In the rows, 128 means zero.
Known rows:
[133 132 144 120 138 148 127 148  97 108 139 135 115 138 126 125  95 148
 139 132 141 117 142 148 122 123 113 119 159 110 109 124 115 126] : pitim
[116 125 137 127 173 153 125  80  99 189 127 143 103 166 165 123 188 134
  93 135 125 130 133  88  84  90 140 122 114  60 186 152  99 122] : skoleflu
[136 138 115 139 137 116 134 125 128 146 131 112 137 121 123 131 145 114
 134 139 120 138 134 126 120 138 143 121 115 132 143 136 136 125] : brozim
[137 139 143 118 143 151 122 155  96 110 139 127 119 135 121 126 108 141
 145 138 134 120 147 148 125 133 116 118 159 106 113 130 119 123] : fafle
[108 109 135 131 108 122 119 117 146 123 124 146 120 124 131 124 128 122
 104 120 126 119 112 120 138 128 119 141 123 144 126 122 134 138] : brefu
[120 126 151 122 116 145 123 165 104  99 145 136  99 133 124 120 101 149
 126 135 129 104 146 144 130 132 117 128 166 123 111 113 122 144] : gronam
[112 122 129 136 120 129 111 134 141 134 130 132 129 113 118 120 149 100
 110 141 113 121 122 122 141 151 128 132 123 141 141 138 142 133] : nuzam
[147 142 137 117 162 152 126 141  89 117 133 125 129 138 124 131 104 141
 151 135 144 131 144 150 118 125 114 109 155  94 113 138 109 109] : gadrek
[120 125 151 122 116 144 123 164 104  99 144 136 100 132 125 121 100 150
 125 134 131 104 145 144 130 129 116 129 166 125 110 113 123 144] : ditogas
[117 124 129 131 107 134 143 141 132 133 134 115 124 111 133 110 142 122
  97 133 122 127 121 135 132 126 153 129 115 155 154 131 153 144] : stiplivim
[143 133 140 121 154 151 133 132  91 114 131 134 123 143 130 131  88 153
 145 126 153 126 138 150 116 109 110 113 155  99 106 131 105 113] : bigre
[157 135 103 127 148 124 134 103 142 116 110 122 175 105 110 142  99 107
 155 110 152 161  97 148 150 139 109 118 107 146 105 139 137  88] : gakek
[111 121 129 141 111 111 119 135 143 132 126 125 128 120 122 125 136 117
 115 137 112 118 129 122 131 135 136 135 125 143 128 132 131 143] : nebustil
[137 141 115 142 137 114 137 124 129 146 133 107 134 124 123 134 144 116
 136 138 120 139 136 124 120 136 147 119 115 132 143 132 137 125] : drival
[109 110 127 133  95 132 122 138 159 127 134 152 140 130 129 116 120 125
 125 125 137 109 113 120 145 137 125 140 120 169 118 125 154 129] : kotru
[140 127 113 141 144 120 151  97 124 145 118 124 142 135 136 138 115 137
 131 118 144 143 118 127 112  98 136 118 111 124 130 133 117 117] : latro
[150 135 131  99 113 164 130 181 133  85 117 148 118 134 122  95 133 132
 168 145  96 118 158 138 159 125 116 126 171  99 141  73 103 160] : kapa
[134 130 145 120 137 149 129 148  96 107 138 136 113 139 128 125  94 152
 139 130 142 116 142 147 123 120 113 120 160 110 108 122 113 126] : neku
[146 142 115 134 161 127 132  98 128 147 130 117 140 131 124 139 146 108
 140 126 130 154 123 124 123 137 125 118 110 112 142 140 135 102] : surom
[116 117 125 140 103 112 141 128 137 130 129 127 117 125 133 129 125 138
 111 123 124 120 125 121 125 118 142 136 122 151 133 113 134 148] : fladro
[119 125 152 121 116 145 123 163 102 100 144 137 100 133 125 121  99 150
 126 133 131 104 145 144 129 129 117 129 165 124 110 112 122 144] : skogis

Facts:
{baplo basul breki brozim fladro flogrik grezasos latro mopal plaflizu saklal sipom skotro trevabro} ρ 163
{bebe drival flode netrapan plifol redak tukeren} ρ 738
{bredir flazu grevas grubuk klari ruskagrur seve stabru subiskos} ρ 822
{brefu briresok britres brupul brutrun drafovan fluplin gakek gravu grenar kiro lipu pobrebru riklem rutrobi skifum sosku stime tesku tranin velo vuflal zugris} ρ 35
{bretuk gubuk madros merin pego plitanas skelagim stoste stufur trigem} ρ 622
{brodrim brotil dakogro febe fetra kabodrur letumi} ρ 294
{brudrom flaflis flises graflas grudraflum plaror tulek zeklin} ρ 907
{brudus lebis noflim ralom ribe satri skoleflu truzun zulur} ρ 968
{davus feru klevun kotru nuzam padrol tulobram} ρ 126
{dogom dradro gade gruge ludres plerur rafim sefum stabrek teke tokon trukim veskes vostutrem} ρ 952
{fegrir fezom losti pletrini rozi skefam sogrun stiplivim tarem triklil zegro} ρ 13
{flapul fludros pefu plukla skevas surom} ρ 733
ε pitim <- baplo feru grenar triklil
ε klevi <- basul kotru sogrun
ε kapa <- bebe dunun lotro pletrini plukla rabruklor seve sketom skotro truzun vostutrem
ε tuger <- bili flazu fludros velo
ε gadrek <- bituflis kabodrur saklal
ε puskek <- bredir bretuk fezom grezasos lipu tokon zeklin
ε tragal <- brefu flapul flogrik plitanas
ε lanu <- breki grevas plerur tesku
ε befo <- briresok ribe
ε vabi <- britres dakogro
ε skogis <- britrok davus
ε flibis <- brodrim losti rafim ralom stabru zugris
ε viklel <- brotil brudrom drival pego skifum
ε fidrasal <- brozim fludepel lebis tulek
ε rero <- brudus drafovan traro
ε getegil <- brupul fladro zegro
ε vaseka <- brutrun
ε mugrom <- dogom plaflizu redak
ε brozo <- dradro klari pefu pobrebru rizol stiplivim
ε pugrel <- febe latro nebustil nuzam sagu skelagim
ε magolin <- fegrir flode kiro ludres stufur
ε bigre <- fetra netrapan sipom stime veskes
ε rabrem <- flaflis ruskagrur trigem
ε plapem <- flibre klevun letumi
ε zustek <- flises fluplin kapu
ε gragu <- fuga
ε remen <- gade noflim plaror subiskos vuflal
ε tridrabra <- gakek rozi
ε litristok <- graflas mobar
ε florel <- gravu sefum
ε klamam <- grobun
ε skibril <- grolo grubuk
ε tubrim <- grudraflum rivus
ε tumik <- gruge tubuk
ε gronam <- grugrul
ε ditogas <- gubuk pupu skefam
ε plasitri <- kogaplol petu skevas stabrek trinolus
ε kopum <- lipo trukim
ε dremor <- lotar madros
ε tapam <- mamitok plifol sosku stoste
ε stadrok <- merin rutrobi surom
ε neku <- mopal
ε vaflis <- padrol riklem trevabro
ε rubras <- satri
ε dedre <- skoleflu zuri
ε zabra <- tarem tulobram
ε brenis <- teke
ε refim <- tranin voklur
ε goskek <- tukeren
ε fafle <- zulur
bebe ζ: fezom rabrem magolin
befo ζ: tubuk
breki ζ: neku ribe netrapan brudrom
bretuk ζ: zulur brudrom
britres ζ: flode grolo dremor
brodrim ζ: febe graflas mugrom fladro
brozim ζ: sipom grolo brenis
davus ζ: bituflis
dogom ζ: tulek
drival ζ: kotru letumi
flapul ζ: latro skogis bozar
florel ζ: plaflizu klevi bozar vuflal
goskek ζ: mobar vaseka
gravu ζ: neku febe brefu klevi
grobun ζ: grudraflum gade
grugrul ζ: dremor
kabodrur ζ: sipom kapu lipo mopal
klari ζ: tumik pego kiro
klevun ζ: pobrebru skifum trevabro
kogaplol ζ: grenar tulek
losti ζ: gragu plitanas brefu
lotar ζ: brozo
lotro ζ: kotru rabruklor magolin
ludres ζ: pletrini dunun skotro
merin ζ: briresok plasitri kapu flises lipu
noflim ζ: sipom gronam skotro rabrem
nuzam ζ: tapam teke
petu ζ: fludepel voklur pitim
plapem ζ: voklur tulek
plaror ζ: magolin
plifol ζ: neku lanu sogrun
rafim ζ: sefum rozi ditogas briresok tapam skefam vaseka
ralom ζ: fludepel trevabro pefu
redak ζ: latro pletrini teke
rizol ζ: bigre fladro grevas
seve ζ: tapam
skevas ζ: stabru saklal
stufur ζ: fetra tapam plukla kopum sosku
subiskos ζ: fetra viklel skelagim skibril trigem
surom ζ: dradro rabrem
tragal ζ: kotru ribe brudrom flaflis
tranin ζ: dradro bituflis pego rabrem
trinolus ζ: pobrebru ditogas brutrun mopal
trukim ζ: fluplin plaflizu grudraflum gade grezasos rero
tuger ζ: fludepel brenis
tukeren ζ: vuflal kiro
tulobram ζ: gruge madros britrok
velo ζ: ditogas zabra
veskes ζ: briresok grezasos vuflal
vostutrem ζ: skifum skogis refim rubras puskek vabi
bebe β: skogis plasitri brutrun
bigre β: britres lipo stiplivim feru
bituflis β: ditogas sketom klevun goskek
breki β: madros
brenis β: pobrebru fegrir plapem
brudus β: fuga dunun
dedre β: nuzam fegrir plapem
dogom β: basul stoste seve skibril mobar tulobram
dradro β: nebustil voklur
flaflis β: stufur nuzam
flazu β: gragu graflas bozar ribe grobun magolin flibre triklil tridrabra
flode β: brefu
fluplin β: grugrul tulobram fezom
gadrek β: brozo fludros vabi
gakek β: tubuk
grezasos β: fetra zabra
grudraflum β: bretuk ludres zulur
kiro β: skelagim brotil
klevi β: brudrom
kogaplol β: zabra
kopum β: stoste zustek
latro β: zabra dakogro brupul grobun grevas
lebis β: lanu goskek bozar
letumi β: gravu flibre triklil
lipu β: baplo
merin β: fetra vaflis fladro tridrabra
mopal β: kotru litristok rutrobi
padrol β: seve trinolus skogis riklem
pego β: zuri fladro
plerur β: pugrel brodrim dunun
pletrini β: ditogas klamam gronam triklil
pupu β: zuri seve
puskek β: briresok skibril rubras tuger britrok
rabrem β: pugrel zeklin
refim β: bretuk ralom trevabro brefu
rivus β: fetra trinolus getegil rubras zustek
rozi β: plaflizu
sagu β: flises
satri β: stadrok stufur kapu grugrul
sefum β: voklur dakogro
skefam β: nebustil britrok
skevas β: pefu
skoleflu β: madros subiskos
skotro β: petu tulobram
sosku β: grubuk
stabrek β: trukim
stime β: brudrom
surom β: skifum dremor fladro brupul
tapam β: febe riklem grugrul
tarem β: ludres
tokon β: baplo zulur mugrom
traro β: brefu dremor fegrir
trigem β: flibis voklur rero
truzun β: fludepel sketom nebustil mobar ruskagrur
tulek β: pobrebru kapa fidrasal vabi
velo β: lanu graflas rafim
viklel β: stufur bozar feru
vostutrem β: bredir flogrik getegil
zegro β: trevabro febe gravu netrapan

Rows:
No name comes twice in this set of rows, the named rows included.
[144 131 111 140 145 116 152  96 123 147 121 121 139 135 136 141 120 139
 135 118 143 146 122 126 109 102 139 117 110 123 131 128 119 117] -> flode
[125 139 149 121 128 145 113 176 102 105 150 123 106 125 114 118 122 128
 137 150 117 109 157 146 133 156 121 123 166 117 122 125 130 138] -> goskek
[148 136 139 117 158 153 132 133  89 114 132 136 125 142 129 130  92 151
 148 127 152 129 140 150 115 113 110 112 154  96 108 130 104 111] -> brenis
[139 133 120 128 159 130 118 100 130 144 119 130 150 125 124 129 142 101
 134 130 133 148 118 127 126 137 117 121 113 112 134 151 126 102] -> velo
[112 121 138 134  98 159 111 167 207 182 173 169 190 213 153  76 151 125
 205 153 162  85 154 106 127 153 142 137 109 185 103 162 207  90] -> trukim
[ 91 120 160 137 139 116 106 107 125 172 141 134  80 167 153 114 201 119
  89 149  90 111 162  90  88 118 144 141 130  78 172 141 112 161] -> subiskos
[113 117 135 139 105 102 130 118 150 123 130 128 112 134 132 129 127 130
 115 118 120 122 128 124 128 122 131 142 124 144 122 113 135 149] -> grevas
[118 132 151 130 124 147 117 169 105 103 148 124 106 130 116 122 110 136
 129 143 121 107 149 147 133 139 122 123 166 119 115 126 128 139] -> flibis
[145 135 139 117 159 151 132 130  85 115 130 134 121 140 130 131  95 151
 142 128 149 130 139 149 113 111 110 112 155  92 110 131 100 114] -> rabrem
[138 123 116 133 144 115 134  99 128 142 111 135 147 132 134 134 117 130
 132 122 141 139 120 127 114 108 126 122 114 121 121 138 108 116] -> bituflis
[116 121 124 144 103 109 143 129 138 131 134 122 114 126 131 131 126 139
 113 124 121 119 127 119 124 119 146 135 121 151 135 111 137 148] -> netrapan
[137 135 116 134 121  74 135 110 122  77 104  84 108  56  91 161 110  99
  94 109  96 164 106 155 154 148 119 132 126 140 125 103 117 155] -> grubuk
[129 129 121 129 142 132 115 121 133 142 124 131 144 117 121 123 148 101
 125 138 123 135 121 124 133 147 124 125 117 128 140 146 134 115] -> davus

Now the same elements, written a new way:
Known rows:
[134 122 139 133 109  99 135 103 118 109 139 127 111 114 133 144 122 135
 121 124 123 144 102 154 117 123 120 133 121 122 103] : gruge
[127 115 148  84 121 132 163 127 138 135 135 135 130 165 100  85 139 127
  92 106 117 139 126 120 185 106 134 143 120 128 123] : tulobram
[145 105 118 109 141  88 126 150  88  81  77 144 157 112 160 120 155 162
 101 170  94 135  85 173  37 107 159 115 179 174  61] : skotro
[135 115 130  87 134 126 146  99  80 139 134 128 152 195 111  95 125  83
  81 126 120 145 136 142 131 122 142 165 156 133  93] : noflim
[153  83 133  87 113 153 145  98  80 110 141 124 148 120 151 120 103 108
 100 154 132  82 156 169  44 149 116 128 146 133  99] : rabrem
[152 131 133 117 138 109  71 108 149  86 124 155 117  90 154 137 130 116
 104 127 134 105 140 168  84 121 131 145 149 162 100] : trigem
[121 105 117 102 123 166 163 116 138 122 145 106 126 107 127 109 123 160
 110 118 138 114 131 135 139 122 114 107  94 121 117] : rero
[123 185 149  70 135  67 192  12  81  66 147 112 209 174 170  95 213 142
 177  75 110 227 119  53 182 121 101 130  52 174 139] : trukim
[122 105 114  97 123 166 165 117 137 120 144 106 125 107 127 109 122 161
 113 118 142 119 130 139 136 122 113 103  94 124 121] : gragu
[111 153 148 126 147 120  99 124 121 107 137 118 146 101 136 159 111 147
 131 125 124 135 118 142 114 137 145 134 112 124 106] : vuflal
[122 146 157  99 105  91 119 112 129 135 151 142 142 167 121 133 118 131
 116 127  94 172 111 125 158 112 149 167 138 143 121] : veskes
[101 148 130 125 155 144 136 117 125 129 131 112 131 112 119 130 122 160
 134 115 133 150 108 151 138 134 140 124  97 113 108] : briresok
[119 156 117  62 180 114 221 161  91 164  93 138 138 189 129  64 157 209
 152 171  66 188  72 154 156 124 173 129 201 146  98] : seve
[174 148 125  76 145 127 156 111 130 124 162 138  96 114 174 135 103 158
 155 161 115  96 156 162 107 156 111 123 194 140 133] : tapam
[167 113 161 113 125 104 118 124 126  88 142 143 117 104 150 145 123 117
 102 128 126  86 142 149  99 124 113 126 145 137 111] : padrol
[112 131 145 136 141 127 161 116 119 127 134 116 112 110 112 121 125 150
 132 111 132 147 107 152 149 130 129 131 100 106 108] : fetra
[166 133 148  99 126 130  33 116 109  66  68 109 120 157 143 192 138 152
 108 105 143 115 148 174  74 133 129 169 149 100 112] : tulek
[126 117 153  83 121 134 161 127 144 133 136 136 132 172 100  87 141 129
  92 103 115 142 129 119 186 103 135 148 116 129 126] : klevun
[157 189 149  91 164 136  39 117 113 114 154 183 149 135 170 200 128 115
  86 133 111 143  74 172  29 146 119  95 108  88 154] : lipu
[137 130 126 125 144 124  92 106 153  97 123 146 111  93 132 116 140 124
 106 112 140 122 130 164 112 118 130 139 129 150  99] : gubuk
[138 127 108  79 134 155 186  94 122  93 144  99 145  98 127 100 134 165
 124  98 155 141 124 114 144 133 101  99  86 135 119] : litristok

Rows:
No name comes twice in this set of rows, the named rows included.
[104 132 157 146 139 117 149 122 122 117 130 112 121 104 106 130 122 143
 128 103 134 143 109 143 157 124 134 139  87 111  97] -> febe
[117 165 124 110 163 134 154  96  99  96 129 102 156 100 117 125 134 159
 138  93 150 172 101 128 139 139 126 121  81 119 103] -> rutrobi
[145 147 141  79 132 109  66 108 153 107 135 169 141 145 136 117 130 111
 102 131 108 129 146 150 114 118 156 179 172 175 117] -> merin
[110  88 123 104 120 172 174 108 114 121 146 105 149 107 115  93 118 130
  95 118 145 118 131 138 120 126 117 111  83 123 100] -> magolin
[130 126 146 138 112  95 133 109 122 107 140 126 112 113 132 149 118 133
 119 121 121 145 104 149 124 121 122 137 119 123 103] -> gade
[135 106 148 127 135 130 167 124 137 115 134 127 105 108 113 103 140 132
 102 103 138 117 119 141 162 108 113 117 102 115 109] -> feru
[125 115 116  95 129 162 174 118 141 126 145 111 116 110 129 105 122 163
 122 120 136 117 133 140 146 128 114 104 107 122 123] -> ditogas
[112 117 144  61  93 147 102 127 147 110 162 127 195 146 128 127 107 135
  83 129 104 130 143  94 139 105 147 134 106 167 127] -> tragal
[124 120 119 136 140 129 138 119 140 120 135 111 112 122 121 124 133 131
  90 115 137 130 116 135 159 103 117 111 106 126  97] -> zulur
[175 148 132  62 131 156  82 115 133 111 168 174 140 128 176 174 128 122
  73 138 119 110 102 155  43 136  98  75 110 105 165] -> puskek
[127 142 143 119 138 131  94 116 109 102 113 108 133 122 135 162 124 152
 128 118 133 137 120 157 105 137 136 141 117 106 104] -> grenar
[127 179 137 104 168 160 108 117 120 150 152 161 134 145 129 159 145 132
  82 113 125 170  48 159  93 132 113  77  59  59 152] -> bredir
[151 129 137 123 142 108  76 103 132  90 124 152 120  91 143 129 131 104
 104 125 136 108 142 173  78 129 136 151 152 157  95] -> pego

Now the same elements, written a new way:
Known rows:
[134 138 116 114 132 114 139 147 120 128 121 129  88 115 111 146 116  99
 138 133 156 119 133 111 131 104 130  77 175 127 136] : magolin
[124 135 147 143 134  93 129 122 109 122 134 105 116 116 119 123 135 144
 137 129 119  94 128 173 131 142 157 134 107 136 120] : bebe
[122 134 115 109 144 123 133 166  99 127 123 118 105 187 122 119 117 143
 137  69 131 105 141 143 128 146 125  90 114 149 148] : kapa
[144 136 144 128 135  90 125 114 107 127 120 101 131 119 107 114 116 119
 132 127 153 126 134 183 121 135 153 125 127 121 127] : pletrini
[131 124 126 127 136 123 127 117 122 133 127 129 135  97 129 119 121 111
 130 156 127 125 143 145 131 114 138 114 107 119 117] : vuflal
[124 129 113 111 131 128 131 138 116 130 124 138 110 147 125 140 120 131
 134  98 135 111 128 107 135 124 118  98 139 132 133] : stadrok
[116 124 124 119 142 124 123 136 124 132 122 129 130 120 122 133 136 131
 130 143 117 128 137 132 127 116 128 115 125 130 119] : rutrobi
[135 119 143 132 133 115 127  99 123 131 126 109 140  94 116 143 121 131
 123 146 128 109 129 130 130 137 145 137 133 134 116] : satri
[111 123 127 149 141 121 128 150 125 125 128 129 144 112 138 158 146 117
 134  55 114 130 144 128 127 110 117  93 133 147 126] : bretuk
[127 127 117 114 131 126 132 131 115 133 127 132 119 141 123 142 120 129
 133  89 141 103 122  98 134 128 117 102 126 135 136] : tubrim
[119 132 116 115 148 133 131 152 117 134 128 136 118 175 116 150 129 135
 138 103 138 113 123  87 128 126 108  91 144 147 136] : plapem
[126 132 124 119 144 122 123 129 125 134 120 121 134 113 121 121 125 117
 131 162 118 130 137 134 127 105 134 102 136 122 122] : skifum
[115 126 117 127 141 109 127 134 130 126 124 114 161 108 123 151 132 110
 125  13 109 132 133 120 119 122 103 140 128 131 136] : zeklin
[121 122 133 125 141 121 124 121 121 134 126 129 137 111 120 131 133 140
 130 142 123 120 132 131 127 120 137 120 123 130 118] : zugris
[113 133 121 107 138 115 122 134 121 130 121 122 125 121 113 137 130 125
 130 122 121 139 135 134 123 110 132 132 153 121 126] : dakogro
[135 123 139 142 141 117 127 120 121 132 128 123 153 109 109 143 120 128
 127 122 134 118 129 143 129 135 143 123 117 131 121] : traro
[132 125 129 131 143 111 137 130 132 128 128 129 135  85 102 156 109 109
 121  67 131 120 132 156 126 136 148 162 129 128 130] : flaflis
[133 116 144 157 136 103 127 106 120 130 124 111 163  87 136 139 140 131
 125  93 129 114 135 127 130 130 123  88 118 145 114] : tokon
[142 124 124 102 104 125 128  95 110 130 126 121 116 120 126 133 116 124
 131 109 132  94 116 108 140 130 125 110 110 115 141] : kopum
[139 131 142 136 132 102 132 117 125 130 127 117 123  78 127 122 131 116
 131 178 115 102 128 153 141 118 150 108 122 122 114] : dradro
[121 127 122 125 140 121 127 140 124 130 122 139 118 101 122 136 131 119
 132 118 128 127 145 148 134 109 141 113 138 126 118] : netrapan

Rows:
No name comes twice in this set of rows, the named rows included.
[132 126 136 136 140 112 129 114 125 131 130 119 135  85 124 124 124 114
 132 152 130 111 137 150 131 122 140 123 103 123 115] -> kiro
[109 140 127 102 124 121 118 125 129 125 132 120 137 143 131 133 141 124
 135 145  94 124 120 122 131 109 129 137 123 119 132] -> trinolus
[130 122 133 143 142 105 126 107 121 130 126 101 159  90 136 128 130 110
 132 106 129 123 138 126 122 123 111  88  95 130 120] -> lipu
[129 127 142 127 128 114 120 111 125 128 125 121 140 125 110 155 134 135
 128 123 121 124 116 129 126 125 145 131 154 131 128] -> kogaplol
[149 123 122 110 115 127 133 100 112 133 126 119 122 120 127 123 104 110
 131 125 147 100 119 107 136 136 124  95 103 117 142] -> tapam
[117 136 128 110 124 126 117 122 123 124 129 125 125 143 122 152 139  98
 135 128 136 156 135 139 120 112 146 115 159 129 131] -> grobun
[111 133 123  91 113 130 115 135 119 117 125  99 127 159 137 117 125 127
 136 128  75 123 132 151 125 122 134 130 104 127 148] -> seve
[123 131 119 100 123 122 122 116 122 131 125 121 129 100 137 109 127 112
 134 168 102 121 135 129 131 105 130 116 105 106 127] -> briresok
[119 125 129 111 121 131 126 137 132 123 121 121 128 115 124 145 122 124
 131 134  91 119 128 123 129 110 137 124 137 127 130] -> ruskagrur
[136 137 140 134 136  97 134 119 135 125 137 121 140 108 106 163 123 100
 128  92 122 120 115 155 126 142 154 166 138 135 133] -> surom
[132 131 132 128 150 112 131 142 130 131 124 121 140 109 112 125 125 120
 130 126 107 121 128 138 128 116 129 116 120 126 126] -> grolo
[129 122 114 119 130 125 139 142 110 131 126 142 101 106 126 139 112 117
 132  77 150 100 138 122 137 122 123 106 125 127 135] -> neku
[117 133 125 134 142  92 130 129 128 128 124 112 128  74 130 126 142 113
 137  61 113 117 136 127 127 102 107 117 126 115 119] -> fezom
[113 119 136 135 138 116 124 117 121 129 137 127 122  95 119 152 132 136
 130 100 137 116 134 145 125 128 145 155 120 133 110] -> breki
[121 133 119 117 162 119 126 146 125 137 117 121 140 127 115 118 125 122
 131 140 115 136 135 127 119 108 120 117 125 123 124] -> trevabro

